data = array([223, 660, 295, 544, 693, 317, 480, 365, 773, 263])
Give the 2nd entry from the right.
773
Give the first entry.
223
The first entry from the right is 263
Give the 2nd entry from the left.
660

Questions about the row below.
1) Report the 5th entry.
2) Report the second entry.
3) Report the first entry from the right.
4) Report the fourth entry from the end.
array([224, 103, 134,  52,  78, 163, 255])
1) 78
2) 103
3) 255
4) 52

Read these off the row that follows.
1) Find the entry just left of the largest entry.
2) Find the entry just right of -10.376.
3) Find the fifth entry.
4) Find the second entry from the left.
5) Find the entry just left of 3.816.
6) Find the last entry.
7) Find the 2nd entry from the right.
8) Find the entry just right of the centre entry.
(-9.370, 11.271, -10.376, 11.796, 5.255, 7.943, 0.961, 9.965, -19.178, 5.565, 3.816, -9.385, -6.913)
1) -10.376
2) 11.796
3) 5.255
4) 11.271
5) 5.565
6) -6.913
7) -9.385
8) 9.965

X =
[[ -76.709   10.361  -51.494  -23.443  -67.169  -90.062   52.130   89.313
   -45.356   91.350]
 [ -56.830 -108.881  -43.212  -93.805  -97.551  -81.522   29.994   68.572
   -38.165   60.958]
 [ -28.651 -125.661  -36.648  -94.420  -82.090  -56.694   16.053   52.363
   -27.841   42.074]
 [ -98.120  119.378  -33.372   24.831  -75.731 -118.473   48.787  114.330
   -31.562  118.747]
 [  46.427   16.016  175.441   31.159   55.643   54.963 -192.246  -80.827
   155.035  -84.268]
 [ 125.725   11.383  153.935   41.030  116.755  135.700 -160.005  -87.573
   148.119  -99.957]
 [ -67.790   43.151  -53.527   -2.294  -50.836  -76.857   58.612   82.574
   -46.495   87.831]
 [ -36.904 -150.382  -56.067 -102.566  -78.842  -60.773   29.764   52.551
   -44.309   44.042]
 [ -55.118  -60.125  -57.234  -58.890  -73.045  -73.244   46.453   68.895
   -48.312   66.278]
 [ 130.828   -5.145  175.858   52.356  159.142  141.802 -185.802 -107.848
   163.499 -118.612]
 [ -57.809  -55.524  -57.956  -63.230  -78.868  -74.724   49.134   73.394
   -49.162   72.174]
 [ 110.827   54.129  101.686   68.658  125.585  120.838 -102.079  -75.550
   101.863  -83.680]]
The entry just right of the smallest entry is -80.827
Find the largest entry.
A: 175.858
The entry just left of 42.074 is -27.841
The minimum is -192.246
Find the entry just left of the smallest entry.
A: 54.963
Find the entry just right of -93.805.
A: -97.551
Find the entry just right of -50.836.
A: -76.857
Find the entry just left of -78.842.
A: -102.566
Find the entry just right of -102.079.
A: -75.550
Find the entry just left of 73.394.
A: 49.134
The entry just left of -50.836 is -2.294
Find the entry just left of -118.473.
A: -75.731
Find the entry just right of -36.648.
A: -94.420

Read these off the table that follows.
1) Read off the third smallest entry.
2) Read off the entry just left of -0.641.
3) Read off the second largest entry.
4) Read off the minimum.
5) Read off the entry just right of the largest entry.
6) Read off the fourth entry in reading order.
7) Read off the third entry in reading order.
8) Read off the fifth entry in reading order.
[[1.883, -1.294, -0.810, 0.652, 0.187, -1.146, -0.038, 1.035, -0.765, -0.623, -0.960, -1.944, -1.221, 0.454], [0.733, -0.206, -0.657, 0.436, -0.541, -0.254, -0.641, 0.650, -1.327, 0.630, -0.342, -1.186, -0.561, 0.418], [1.013, -0.531, -1.892, -0.703, 0.809, -1.358, -1.036, -0.507, -0.103, -1.340, -1.591, -1.858, -2.284, 0.950]]
1) -1.892
2) -0.254
3) 1.035
4) -2.284
5) -1.294
6) 0.652
7) -0.810
8) 0.187

array([[ 31, -10, -52, -16,  48,   3,  37,  48, -40],
       [-29, -12, -48, -31,  -4, -43,  46,  20, -34],
       [-14,  20, -19,  39, -19, -36,  26, -35,  16],
       [-25,   5,  42,  39,  -3,   4,   1,  49, -20],
       [ 37,   4,  35,  24,  49,  -6, -16,  23,  13],
       [-14,  28, -11, -21,  -7,  34, -48,  12,  21],
       [-39, -20, -43,  43,  11,  21,  -4,  17,  33],
       [-35, -26,  23, -19,   5,  49,  31,  14,  42],
       [ 49, -32,   9,  29,  47,   4,  -3,  44, -29],
       [ 35, -45,  17, -38, -47,  38, -26, -52,  14]])
Counting starts at 0.
The entry at row 2, column 0 -> -14
Give the entry at row 0, column 1.
A: -10
Give the entry directly above 47.
A: 5
Give the entry in the bottom-left corner.
A: 35
Give the entry in the bottom-right corner.
A: 14
The entry at row 0, column 0 is 31
The entry at row 1, column 1 -> -12
The entry in row 0 and column 2 is -52
The top-right entry is -40
The entry directly above 26 -> 46
The entry just right of 44: -29
Give the entry in row 1 and column 0.
A: -29
The entry just left of 34 -> -7
The entry just right of 26 is -35
The entry in row 2 and column 1 -> 20
The entry directly above 9: 23
Give the entry just left of -38.
A: 17
The entry at row 1, column 2: -48
The entry just right of -25 -> 5
The entry directly below 24: -21

A =
array([  40.24,   17.86,   50.01,  195.60,   24.42,   92.87,  104.01,
       -186.70,  -19.58,   41.84])
Which number is the entry just right of 24.42?
Answer: 92.87
Which number is the entry just right of 17.86?
Answer: 50.01
Which number is the largest entry?
Answer: 195.60

arr =
[-21 -11 7 18 -20 17 20 31 18 0 -20 -12]
[18 4 26 4 -12 -42 24 5 -9 3 16 22]
[-15 29 26 24 -24 -2 24 31 22 -5 -16 3]
[-15 2 4 1 -10 14 -24 -3 4 -8 -27 20]
[-24 29 14 -6 -6 -33 -1 -19 -20 2 16 8]
[-36 20 9 24 10 -37 -25 -4 -28 -25 -30 14]
[29 -18 -20 15 -12 -2 -1 -9 -16 -22 -15 -24]
[-18 6 17 13 -19 10 17 24 5 -2 -9 -8]
[-2 -8 -12 3 -19 10 -6 -8 -9 -5 8 -18]
[-12 20 14 -18 -15 1 -11 -9 -12 -1 -11 22]
[-10 -4 0 6 -6 8 -18 -5 6 3 -15 14]
[-8 9 8 -18 -35 17 19 1 22 1 -5 11]
[29 -5 12 6 10 -47 21 5 18 -24 -33 -2]
Rows and columns are numbered from 0.
The entry at row 2, column 2?
A: 26
The entry in the bottom-right corner?
A: -2
The entry at row 1, column 2 -> 26
The entry at row 2, column 1?
A: 29
The entry just right of the smallest entry: 21
The entry in row 0 and column 0 -> -21
The entry just left of the smallest entry: 10
The entry in row 2 and column 0 is -15
The entry directly below -3 -> -19
The entry at row 0, column 1: -11
The top-right entry -> -12
The bottom-left entry?
A: 29
The entry in row 0 and column 2?
A: 7
The smallest entry: -47
The entry directly above the smallest entry?
A: 17
The entry in row 1 and column 0?
A: 18
The entry just right of 7 is 18
The entry just right of -30?
A: 14
The entry directly above 11 is 14
The entry just left of -22?
A: -16

[[-10, 48, 15, -7, -19, 2, 24], [27, -11, -38, -3, -19, -2, 12], [29, -35, 27, 9, 7, 23, -14], [-38, 19, -23, 8, -20, 16, 34], [-25, 38, 9, 1, -31, 10, 29], [14, 3, -44, -10, 1, -1, 35], [26, -21, -39, 3, -30, -2, -1], [-11, 50, 8, -8, 3, 2, 3], [10, -14, 24, 34, 29, -5, -22]]
The entry just left of 16 -> -20
Read off the entry just right of -25.
38
The entry just right of the smallest entry: -10
Read off the entry just right of the largest entry.
8
Read off the entry just left of the largest entry.
-11
Read off the maximum.
50
The entry just right of -20: 16
Read off the entry just left of -5.
29
The entry just left of 38: -25
Read off the entry just right of the centre entry.
-31
The entry just left of -39: -21

B = [-40 -10 -40 -23 -53 -52  28  54 -31]
Report the entry just right of the smallest entry.
Answer: -52
The entry just left of -52 is -53
The entry just left of 54 -> 28

8575  6125  4691  2184  2326
1562  5663  8597  7065  3800
1648  5614  6713  7910  5686
8527  4790  6678  1214  2026
The bottom-left entry -> 8527
Give the largest entry in the first column.
A: 8575
The largest entry in the last column: 5686
The smallest entry in the first column: 1562
Give the fourth-last entry, reading row by row.
A: 4790
The bottom entry of the column that holds the largest entry -> 6678
Give the smallest entry in the first row.
A: 2184
The entry directly above 5686 is 3800
Give the bottom-right entry.
A: 2026
